What each symbol does to the nodes:
from | c a b s f g
q410 | q855 q984 q472 q914 q722 q68
q776 | q508 q133 q674 q824 q350 q898
q111 | q410 q484 q683 q380 q198 q670
q325 | q86 q157 q84 q670 q263 q770
q772 | q888 q819 q238 q293 q599 q432
q225 | q268 q666 q397 q663 q753 q454
q770 | q971 q325 q485 q263 q958 q289
q243 | q720 q108 q728 q388 q984 q472
q240 | q766 q454 q916 q835 q619 q508
q198 | q722 q380 q111 q472 q348 q459
q669 | q718 q961 q268 q160 q406 q53
q414 | q666 q542 q835 q640 q766 q664
q497 | q916 q273 q597 q827 q133 q674
q273 | q874 q619 q508 q664 q827 q497
q157 | q348 q683 q951 q111 q670 q325
q289 | q942 q770 q888 q958 q442 q768
q932 | q768 q599 q432 q667 q944 q398
q508 | q249 q240 q361 q619 q273 q597
q683 | q472 q186 q66 q484 q111 q157
q84 | q459 q951 q942 q157 q325 q485
q188 | q435 q432 q718 q932 q398 q847
q720 | q392 q674 q134 q776 q898 q742
q392 | q827 q361 q350 q508 q597 q279
q824 | q619 q307 q133 q916 q361 q350
q307 | q835 q249 q827 q874 q916 q824
q619 | q397 q835 q240 q414 q664 q273
q451 | q932 q541 q160 q89 q718 q364
q238 | q980 q768 q435 q819 q772 q89
q542 | q406 q483 q753 q268 q640 q414
q134 | q350 q543 q388 q674 q720 q914
q971 | q111 q86 q61 q66 q951 q942
q380 | q914 q728 q484 q243 q472 q198
q25 | q515 q718 q364 q188 q847 q483
q827 | q454 q664 q273 q249 q307 q133
q68 | q728 q410 q348 q722 q186 q66
q268 | q451 q847 q483 q961 q669 q640
q664 | q225 q414 q619 q766 q249 q827
q835 | q53 q753 q454 q542 q414 q619
q108 | q674 q311 q855 q279 q388 q243
q847 | q541 q188 q25 q398 q961 q268
q89 | q667 q238 q541 q772 q432 q718
q874 | q542 q397 q249 q225 q454 q916
q491 | q325 q119 q442 q942 q585 q293
q670 | q68 q111 q157 q198 q459 q263
q599 | q289 q293 q772 q980 q667 q932
q984 | q898 q388 q243 q134 q914 q410
q898 | q597 q776 q720 q350 q311 q855
q348 | q99 q472 q198 q410 q68 q86
q640 | q364 q268 q542 q669 q53 q766
q263 | q66 q670 q325 q459 q61 q958
q961 | q89 q398 q847 q515 q160 q669
q361 | q664 q916 q824 q240 q508 q392
q406 | q188 q160 q669 q451 q364 q666
q515 | q772 q944 q398 q435 q541 q160
q722 | q108 q914 q410 q742 q99 q186
q432 | q468 q772 q89 q599 q932 q188
q484 | q984 q99 q186 q728 q380 q111
q667 | q442 q980 q599 q888 q468 q944
q951 | q198 q66 q971 q683 q157 q84
q350 | q273 q824 q776 q361 q392 q311
q397 | q483 q53 q766 q666 q225 q874
q483 | q160 q25 q663 q847 q268 q542
q435 | q293 q468 q944 q768 q238 q541
q753 | q669 q663 q225 q483 q542 q835
q914 | q311 q134 q984 q720 q742 q722
q66 | q380 q68 q86 q186 q683 q951
q468 | q491 q888 q667 q289 q768 q435
q855 | q543 q898 q742 q311 q108 q728
q888 | q119 q485 q980 q770 q289 q468
q585 | q263 q942 q491 q84 q485 q980
q459 | q186 q198 q670 q348 q86 q61
q916 | q414 q874 q307 q454 q240 q361
q766 | q663 q640 q414 q53 q397 q249
q942 | q670 q971 q119 q951 q84 q585
q249 | q753 q766 q664 q397 q874 q307
q958 | q951 q263 q770 q61 q119 q442
q119 | q157 q61 q958 q971 q942 q491
q133 | q240 q827 q497 q307 q824 q776
q674 | q361 q497 q543 q133 q776 q720
q160 | q432 q515 q961 q541 q451 q406
q543 | q824 q597 q279 q497 q674 q134
q944 | q819 q667 q932 q468 q435 q515
q472 | q742 q243 q380 q984 q410 q348
q311 | q497 q350 q898 q392 q279 q108
q99 | q388 q742 q722 q855 q728 q484
q388 | q776 q279 q108 q543 q134 q984
q61 | q683 q459 q263 q86 q971 q119
q819 | q485 q442 q768 q491 q293 q772
q454 | q640 q225 q874 q753 q835 q240
q980 | q958 q585 q293 q485 q888 q667
q718 | q944 q89 q451 q432 q188 q25
q186 | q243 q722 q68 q99 q484 q683
q541 | q599 q435 q515 q238 q89 q451
q86 | q484 q348 q459 q68 q66 q971
q279 | q133 q392 q311 q597 q543 q388
q364 | q398 q451 q406 q718 q25 q663
q293 | q770 q491 q819 q585 q980 q599
q442 | q84 q958 q289 q119 q491 q819
q485 | q61 q84 q585 q325 q770 q888
q597 | q307 q508 q392 q273 q497 q543
q728 | q134 q855 q99 q108 q243 q380
q53 | q25 q669 q640 q406 q666 q397
q742 | q279 q720 q914 q898 q855 q99
q666 | q847 q406 q53 q364 q663 q225
q768 | q585 q289 q468 q442 q819 q238
q398 | q238 q932 q188 q944 q515 q961
q663 | q961 q364 q666 q25 q483 q753

The rows follow the links: the fewer symbols apart two nodes are, the more alike their rows tend to be.

Each row is also shifted at random along 5 hidden directions that mean nothing.

Known rows, each with its node:
958 -61 -41 65 54 3 281 -131 198 217 -583 93 -240 220 26 135 89 111 13 224 -191 70 158 143 -64 -10 79 396 134 72 -113 -294 -472 -230 -34 239 -270 122 -121 -470 511 -21 -576 -309 -115 -23 -118
node: q249
435 23 -79 24 56 117 26 -16 182 164 -7 115 -111 -108 -214 -9 -76 73 -103 181 -144 52 148 79 -53 79 -81 -143 75 76 81 -75 -28 94 29 171 61 -86 11 -104 -163 -50 41 10 -120 175 -150
node: q240
1224 -55 -225 88 105 150 37 156 165 252 193 209 -274 -249 -107 133 -1 -112 -151 12 -197 -25 19 104 -47 134 27 46 -45 -125 43 29 88 91 96 212 36 -37 -70 323 -75 -83 -142 241 8 202 -155
node: q619
-868 62 -201 0 98 180 -114 151 242 185 -89 187 -538 107 -190 75 80 -175 -84 136 -253 -13 2 142 -33 125 92 7 19 -207 -66 -80 330 -120 152 136 -8 -8 -199 30 140 1 -313 129 -45 156 -47
node: q664
42 402 31 84 -46 88 -234 -171 210 -240 -515 -124 -285 513 -368 -86 -74 -76 -73 211 -2 -201 35 -6 -14 2 132 -359 187 4 -76 8 392 -314 172 23 211 -195 -234 -143 -263 -25 9 -252 -179 165 28
node: q406
1150 150 325 119 -116 298 -352 -87 63 -162 64 -285 -44 282 -429 -197 -251 230 75 165 46 -104 58 -27 230 -147 -316 -552 35 -20 -116 11 453 215 152 -178 360 -175 -18 -505 -354 221 544 64 -127 165 15
node: q944
798 190 87 161 -65 158 -182 -159 95 -174 -114 -152 -80 232 -359 -46 -196 66 -14 44 23 -256 54 -71 131 -58 -49 -335 61 2 -84 113 289 39 131 29 312 -170 -117 5 -385 63 248 39 -63 186 -73
node: q718
-189 -380 14 -20 41 -256 401 -156 -189 74 -48 58 361 -215 282 150 60 132 122 -243 39 90 38 -187 134 -52 16 548 -46 185 -13 -63 -732 44 -342 24 -307 236 175 172 375 11 -216 -11 216 -282 -104
node: q86
-442 325 -123 1 48 160 -419 175 324 50 287 46 -310 -209 -389 -43 -45 -229 -131 258 -109 -56 60 52 -28 94 -47 -554 69 -113 306 42 492 25 190 -21 328 -360 0 307 -723 -141 325 182 -230 374 -123
node: q835
38 157 -367 -110 188 -190 -59 53 164 30 -210 295 -377 24 -65 47 211 -450 -228 -30 -104 121 -95 -129 -127 314 395 30 103 -20 99 -17 302 -388 -18 45 -172 -9 -78 745 -11 -159 -342 16 48 11 8
node: q898
339 -64 179 39 -122 108 -159 177 -188 -43 389 -236 172 -89 228 -7 11 17 169 -118 177 -95 -135 94 53 -174 -160 22 -200 -219 -45 99 100 182 87 -216 119 11 23 -100 14 89 206 150 64 -72 138
node: q888
534 -60 285 94 -101 -130 45 -166 -1 -54 -167 -291 293 -15 158 86 31 143 285 84 146 -34 79 -44 160 -251 -147 239 39 79 81 -181 -588 -115 -167 -194 -76 -12 136 -315 42 -14 28 -230 -116 -129 -59
node: q819
-533 -204 27 156 -1 -231 194 -75 93 79 -125 -117 131 -260 248 429 192 -99 321 -97 43 -150 81 -84 244 -246 49 677 -32 -37 135 -128 -879 -238 -268 -54 -210 11 82 385 115 -139 -356 9 18 -113 -252
node: q599
460 12 -205 -111 60 -69 59 148 -119 55 408 197 183 -403 103 -98 -21 -127 -228 -96 18 86 -57 20 -251 203 70 -184 -63 35 222 192 153 188 25 108 71 -45 113 453 -296 -131 184 143 55 74 31
node: q311
257 -106 -136 -91 37 50 309 -3 -158 94 -185 213 -44 160 122 -104 -21 122 -193 -69 -111 94 -10 121 -255 170 103 137 -23 66 -227 30 65 79 78 291 -148 234 -132 -297 510 77 -293 -111 119 -69 119
node: q350
-10 20 -196 -105 68 -42 113 26 -57 17 85 245 8 -100 -11 -104 -34 -70 -236 -33 -81 87 -18 7 -210 198 104 -139 7 95 55 114 196 61 32 153 14 3 12 234 -93 -65 15 8 41 39 31
node: q674
805 220 -201 -112 139 -203 -98 -37 176 -24 -363 183 -323 182 -152 -87 176 -327 -211 143 -58 248 -58 -139 -107 257 309 -119 159 85 95 -158 300 -403 -49 -64 -168 -39 -6 322 -16 -112 -199 -175 -46 -34 70
node: q388
-247 -128 305 112 -121 72 50 -124 -43 -9 -80 -269 217 104 65 54 -72 296 277 67 67 -91 120 69 185 -279 -236 174 -19 32 -107 -110 -415 87 -41 -82 22 34 41 -575 154 112 48 -114 -70 -80 -56
node: q238
-115 13 250 21 -112 -98 -101 -20 -113 -124 194 -283 407 -158 179 -16 -4 98 212 7 231 -55 -2 -34 93 -219 -169 -30 -32 30 184 -2 -282 44 -79 -248 78 -99 181 -102 -251 -46 329 -71 -88 -82 21
node: q289
-499 -158 141 111 -69 39 42 14 -5 49 -50 -164 -29 61 143 198 77 82 264 -46 10 -125 13 64 205 -232 -87 391 -78 -124 -126 -72 -322 -42 -49 -80 -85 100 -58 -193 319 70 -216 41 31 -95 -44
node: q772
-1502 -58 -198 101 16 -319 349 -30 172 164 -208 52 201 -482 394 456 220 -152 163 63 -10 -171 173 99 -123 -156 181 670 33 68 379 -111 -1138 -363 -196 228 -250 -84 58 424 -23 -415 -499 -229 -154 27 -325
node: q753
14 -3 -80 -127 108 -207 -34 33 99 99 -1 116 -75 -181 29 -12 179 -183 -33 63 -43 288 -18 -112 -8 111 101 53 84 86 208 -193 -77 -189 -170 -167 -211 3 161 244 4 -97 -95 -26 -33 -92 -14
node: q728
881 42 -153 -96 152 -131 -199 106 149 95 132 146 -236 -200 -114 -4 162 -327 -110 29 -76 253 -80 -173 62 209 148 -86 48 -9 206 -124 245 -137 -113 -204 -117 -62 146 549 -173 -81 0 148 16 -12 -25
node: q99
-668 -45 112 111 -82 265 -110 74 -29 -49 120 -127 -90 187 -128 23 -142 125 104 -59 -7 -246 -4 82 156 -146 -151 -68 -100 -173 -238 133 226 183 153 32 214 10 -171 -204 21 180 98 186 57 100 -3
node: q541
200 -341 81 -25 -111 149 104 323 -573 -21 1014 -64 558 -455 451 -92 -161 210 23 -487 238 -110 -226 108 -82 -65 -237 -7 -422 -180 -120 438 209 705 106 -29 216 148 109 123 20 171 472 469 335 -82 208
node: q263
184 -107 35 50 -27 -156 58 64 -106 -31 -7 -132 83 -18 352 205 188 -124 206 -168 144 -100 -119 -34 85 -151 99 467 -117 -166 -27 -21 -316 -172 -82 -166 -165 102 -16 231 263 -33 -253 3 108 -197 36
node: q442

Start, symbols taken left to right, then the node you end at.
Answers are names.
278 79 90 -125 -47 164 59 -77 -168 -26 150 81 251 19 -154 -403 -294 337 -247 111 -15 155 80 99 -244 120 -222 -602 42 230 -29 115 329 412 164 177 217 -30 75 -602 -185 105 487 -115 -59 123 131
a c g b f a b: q619
-659 157 30 83 -105 20 54 -78 17 -112 -94 -113 191 -5 54 10 -95 94 35 60 88 -243 66 134 -139 -123 -31 -66 15 21 59 119 -176 -24 114 154 162 -139 -80 -133 -222 -97 62 -166 -125 126 -33
b f g g f g: q454
547 -46 144 19 -122 146 -187 271 -287 -73 545 -187 149 -81 248 -52 -17 14 106 -216 205 -110 -228 118 2 -106 -129 -66 -250 -267 -101 230 362 273 163 -197 167 26 -10 -17 13 125 284 243 137 -64 231
a s g c s c g: q186
675 -9 -109 -101 106 -318 230 -137 85 84 -529 134 -65 87 164 46 264 -153 -28 124 -42 297 40 -90 -101 117 274 376 171 197 85 -304 -428 -426 -226 -33 -448 134 70 20 396 -123 -483 -364 -40 -236 6
g g f c g b: q410
-60 14 -34 137 -48 273 -112 61 29 -64 -52 -52 -302 325 -173 90 -70 -42 24 -116 -66 -294 -80 71 124 -49 36 13 -108 -248 -316 155 429 28 202 85 174 32 -286 54 99 145 -102 205 99 110 42
f g b s c: q238
378 -242 156 7 -57 -219 339 -161 -337 -108 66 -128 611 -183 390 22 -37 229 141 -253 234 -11 7 -101 18 -160 -61 336 -84 172 10 74 -613 116 -205 -31 -139 154 172 -24 172 -5 53 -126 139 -257 27
s f f s c b f: q728
1017 55 286 104 -108 298 -294 -5 -1 -87 161 -268 -31 199 -283 -110 -195 197 119 77 49 -119 15 23 203 -154 -293 -350 -43 -104 -139 28 354 242 145 -151 286 -108 -28 -418 -201 209 408 128 -54 97 22
g a g s f g a: q772
-433 -11 -113 -131 57 -205 265 -80 -87 30 -76 165 255 -209 173 -54 16 50 -132 25 12 145 72 1 -246 127 90 45 70 222 163 15 -298 3 -83 165 -137 38 110 26 1 -140 -57 -209 -11 -64 11
b f c a a g s s: q397
921 63 -222 -91 93 -56 102 -16 2 25 -211 232 -179 129 -58 -85 54 -129 -244 -17 -87 114 -38 -34 -202 254 221 -68 77 78 -47 -1 260 -113 38 156 -88 57 -75 186 104 -33 -186 -85 61 -19 60
s b b f g: q543
664 161 68 -166 21 -39 -159 -17 12 -13 -42 27 -23 99 -83 -294 14 -1 -131 195 21 337 -17 -12 -122 136 -46 -376 133 143 84 -149 307 -16 8 -168 -52 -32 118 -348 -51 25 200 -173 -104 -46 163
f c c g g: q898
1058 -116 31 -54 58 78 -107 18 -97 -24 171 65 -111 116 -158 -106 -48 -3 -79 -177 -16 132 -121 -161 151 126 -15 -132 -41 -9 -182 52 447 182 -43 -132 17 137 33 127 105 210 163 251 213 -95 76
g f b b g g f: q485
702 101 -262 194 17 -50 -6 106 119 -6 171 42 -37 -345 61 283 53 -318 -39 -125 31 -356 -29 13 -67 8 210 136 -82 -147 216 229 -103 -122 79 173 151 -195 -108 918 -458 -276 -104 180 12 240 -187
b c g f f: q25
177 -255 -269 216 51 127 200 172 38 135 -229 115 -538 277 168 476 198 -266 89 -369 -158 -383 -160 86 153 -22 329 833 -212 -429 -475 100 -7 -221 85 234 -198 283 -445 538 748 88 -880 319 335 -30 -51
g g g a g g b b: q414
-700 364 -3 -36 -1 227 -356 74 283 -8 -296 -30 -510 439 -346 -149 7 -85 -88 361 -135 9 16 181 -99 57 5 -412 132 -142 -76 -126 607 -199 279 -24 129 -142 -218 -494 -77 34 -34 -159 -247 195 107
c b s b f f: q25
-244 70 -201 -124 167 -288 -79 33 184 75 -79 183 -154 -210 -15 72 236 -345 -68 69 -45 254 -12 -162 -17 164 220 79 110 74 286 -180 -77 -317 -187 -146 -230 -48 152 559 -125 -210 -165 -31 -33 -69 -63
g b a a f g: q984
